Below is a small trained network, with its code and all its weights. Each question gives an input and a target symbol and asks what happens when units are switched off, that is, made to give their printed mean instead of their output.

import numpy as np


def w(rows, s, z=0):
    codes = np.array(rows[::2]) - 128.0
    scale = np.full(codes.shape[1], s)
    scale[-1] = z or s
    return codes * scale


def softmax(a):
    e = np.exp(a - a.max(-1, keepdims=True))
    return e / e.sum(-1, keepdims=True)


def log_softmax(a):
    a = a - a.max(-1, keepdims=True)
    return a - np.log(np.exp(a).sum(-1, keepdims=True))


def net(x, mask):
    ids = ['βγεζηθμξπστφω'.index(c) for c in x.split()]
    T = len(ids)
    res = E[ids] + P[:T]
    u = 0
    for l in range(2):
        r = res
        for j in range(3):
            rows = slice(2 * j, 2 * j + 2)
            q, k, v = (r @ M[l][rows].T for M in (Q, K, V))
            z = softmax(np.where(np.tri(T) > 0, q @ k.T / 2**0.5, -1e9)) @ v
            o = O[l][rows]
            res = res + np.where(mask[u + j], z, o[:, -1]) @ o[:, :-1]
        u += 3
    return log_softmax(res[-1] @ U[:, :-1].T + U[:, -1])


Q, K, V, O = {}, {}, {}, {}
E = w([
[119,200,51,70,140,162,36,156,165],'β',
[96,180,180,167,135,200,194,142,195],'γ',
[185,99,144,42,178,115,78,8,114],'ε',
[113,143,147,73,116,171,134,104,13],'ζ',
[62,213,208,78,186,161,192,111,93],'η',
[140,167,140,88,106,87,98,207,99],'θ',
[87,131,169,200,168,105,135,108,25],'μ',
[74,67,137,169,228,157,123,50,156],'ξ',
[216,186,126,205,137,124,78,107,99],'π',
[169,92,190,78,142,182,87,206,92],'σ',
[75,23,46,142,154,118,140,75,92],'τ',
[175,66,178,76,24,180,172,77,113],'φ',
[168,143,171,251,74,151,77,125,141],'ω',
],0.011)
P = w([
[153,175,73,131,161,6,179,47,125],'0',
[75,118,169,161,99,134,118,140,120],'1',
[168,200,89,166,149,241,181,95,64],'2',
[72,84,99,74,147,121,135,178,191],'3',
[65,102,187,153,73,148,38,128,108],'4',
[168,206,52,152,153,255,153,85,68],'5',
[76,98,102,66,157,128,116,175,197],'6',
[46,97,198,155,55,158,8,114,113],'7',
],0.0099)
Q[0] = w([
[122,91,144,186,85,164,52,68,2],'0.h0',
[192,253,56,161,13,251,164,117,25],'0.h0',
[159,114,136,95,51,11,101,67,84],'0.h1',
[147,78,202,45,161,196,85,135,82],'0.h1',
[215,149,90,141,122,204,176,34,17],'0.h2',
[171,94,125,173,28,131,80,134,165],'0.h2',
],0.0069)
K[0] = w([
[147,112,184,192,51,158,73,65,91],'0.h0',
[156,230,155,243,49,35,130,181,79],'0.h0',
[191,109,106,64,154,57,144,2,53],'0.h1',
[72,60,201,79,90,129,65,177,125],'0.h1',
[135,148,47,140,222,97,210,91,44],'0.h2',
[203,123,104,184,55,89,108,97,165],'0.h2',
],0.0078)
V[0] = w([
[107,116,148,144,108,133,160,131,77],'0.h0',
[47,254,170,118,118,153,119,195,118],'0.h0',
[159,160,100,193,240,75,151,206,149],'0.h1',
[193,142,150,58,102,46,152,74,118],'0.h1',
[138,120,114,156,146,119,154,130,42],'0.h2',
[87,119,178,160,64,218,19,164,174],'0.h2',
],0.0079)
O[0] = w([
[161,155,121,154,65,128,148,150,85,189],'0.h0',
[111,214,198,228,152,196,108,231,169,109],'0.h0',
[156,132,65,100,243,34,16,79,104,90],'0.h1',
[103,241,194,20,90,142,58,181,180,88],'0.h1',
[187,159,154,35,84,106,98,27,146,234],'0.h2',
[201,1,131,186,166,188,132,192,180,4],'0.h2',
],0.0067,0.0038)
Q[1] = w([
[210,190,144,198,135,216,115,35,81],'1.h0',
[82,98,117,140,38,125,121,176,107],'1.h0',
[29,46,218,146,27,74,22,137,177],'1.h1',
[73,116,105,128,159,105,168,166,166],'1.h1',
[59,86,164,104,102,2,110,211,182],'1.h2',
[148,69,92,99,208,147,204,144,201],'1.h2',
],0.0069)
K[1] = w([
[175,245,191,118,130,1,144,102,192],'1.h0',
[158,59,122,125,56,185,180,163,137],'1.h0',
[117,50,123,88,13,178,215,152,128],'1.h1',
[96,81,84,188,141,102,127,141,114],'1.h1',
[162,113,130,94,149,220,67,223,157],'1.h2',
[144,142,79,91,231,153,172,111,159],'1.h2',
],0.0073)
V[1] = w([
[165,146,64,73,211,109,106,61,202],'1.h0',
[131,104,204,214,186,97,152,120,112],'1.h0',
[1,120,114,142,211,146,135,133,97],'1.h1',
[76,130,176,93,186,62,45,165,118],'1.h1',
[127,41,202,118,107,181,86,155,140],'1.h2',
[42,94,133,184,158,204,123,95,151],'1.h2',
],0.0079)
O[1] = w([
[153,116,197,128,207,78,220,137,203,235],'1.h0',
[120,115,129,93,101,202,198,79,69,40],'1.h0',
[68,189,77,121,227,139,194,150,2,141],'1.h1',
[157,48,172,97,201,158,76,90,13,172],'1.h1',
[140,120,192,83,184,141,35,111,103,8],'1.h2',
[85,212,214,150,205,80,148,42,181,62],'1.h2',
],0.0071,0.012)
U = w([
[86,36,118,165,112,65,163,108,159,34],'β',
[197,217,78,154,210,118,49,114,185,237],'γ',
[98,166,129,131,46,118,228,193,200,3],'ε',
[89,182,187,102,133,161,235,164,157,66],'ζ',
[115,155,21,136,138,120,43,234,116,175],'η',
[84,140,231,157,187,52,115,68,101,77],'θ',
[229,80,132,186,150,73,101,188,171,3],'μ',
[211,70,154,89,169,163,60,163,52,110],'ξ',
[167,120,173,35,110,150,145,63,168,237],'π',
[78,250,150,65,106,189,176,122,117,165],'σ',
[132,146,89,219,52,98,71,90,183,206],'τ',
[142,125,81,77,49,202,178,179,35,17],'φ',
[18,127,47,127,113,97,64,79,3,112],'ω',
],0.0069,0.0041)

Each question gives the input, a string of symbols that net reads in full, and the target symbol t.
The units are the heads (2 rows each of Q, K, V and O). Each row of codes is followed by its name. A weight is (code - 128) times the scale printed after its matrix; where a second scale follows, it is the last column's (O and U).
mask holds one flag per head, layer by layer. A switched-off head (its flag False) gives its mean, the last column of its rows in O, instead of its output. The means were averaged over made-up inputs and are rounded, as every weight is.
A unit's drop is (log p(t) with every unit on - log p(t) with that unit switched off) / (log p(t) with every unit on - log p(t) with every unit switched off).
The circuit of an input: a set's keep is (log p(t) with only the set's units on - log p(t) with every unit switched off) / (log p(t) with every unit on - log p(t) with every unit switched off). Starting from all 6 units, units are removed one at a time, each time the one whose removal leaves the highest keep (on an exact tie, the one counted first), for as long as the keep stays at least 0.8.
units of the circuit, in order: the units of the circuit, biggest drop first
most important unit: the unit with the biggest drop
which heads matter: for each layer, one digit per head in row order, 1 if its drop is at least 0.15 and else 0, layers parted by /
input μ τ φ τ τ, target τ: units of the circuit, in order -> [1.h1, 1.h0]
input φ ζ β ε γ β, target η: units of the circuit, in order -> [1.h0, 1.h2, 0.h1, 0.h2]
input μ τ τ μ μ, target θ: most important unit -> 1.h2
input η τ μ τ ζ μ φ, target ε: units of the circuit, in order -> [1.h1, 0.h1]
input ε ε μ, target μ: which heads matter -> 110 / 111
input ε σ θ, target μ: units of the circuit, in order -> [1.h0, 0.h1, 1.h1]
input π φ σ μ μ ξ ω, target τ: which heads matter -> 010 / 110
input μ τ σ, target φ: units of the circuit, in order -> [1.h2, 0.h2, 0.h1]
input μ θ μ σ μ, target θ: which heads matter -> 111 / 001
input μ ω θ γ ε η μ ω, target μ: which heads matter -> 111 / 000
input μ π β, target φ: units of the circuit, in order -> [1.h2, 0.h1, 0.h2]
input μ τ μ π γ, target ε: which heads matter -> 011 / 011
input φ θ η, target η: units of the circuit, in order -> [0.h1, 1.h0, 1.h2, 0.h0]
input μ ε μ ε μ σ ξ, target θ: which heads matter -> 101 / 001
input ξ ε ξ σ β ξ, target ζ: most important unit -> 1.h0
input ε τ τ β θ τ, target μ: units of the circuit, in order -> [1.h0, 0.h1, 0.h0, 1.h1]
input μ φ η μ ω η, target φ: units of the circuit, in order -> [1.h2, 0.h1, 0.h2]
input σ μ τ μ μ μ η ε, target π: units of the circuit, in order -> [0.h1, 1.h2, 1.h1, 0.h2]
input μ τ μ π μ μ, target φ: units of the circuit, in order -> [1.h2, 0.h2, 0.h1]
input φ μ μ μ μ μ μ θ, target τ: most important unit -> 1.h1
input μ η μ τ μ ε, target φ: units of the circuit, in order -> [1.h2, 0.h1, 0.h2]
input μ μ μ θ τ, target ω: which heads matter -> 000 / 100
input μ ζ β ε π β π γ, target ε: units of the circuit, in order -> [0.h1, 1.h1]
input φ μ μ ξ θ, target τ: units of the circuit, in order -> [1.h1, 0.h1]
input τ ε τ θ τ ξ φ σ, target τ: which heads matter -> 010 / 111
input ε ξ ε ξ ε ξ π σ, target φ: which heads matter -> 011 / 100
input θ μ ζ μ τ φ, target ξ: which heads matter -> 011 / 010
input ε τ τ ζ τ γ, target μ: most important unit -> 0.h1
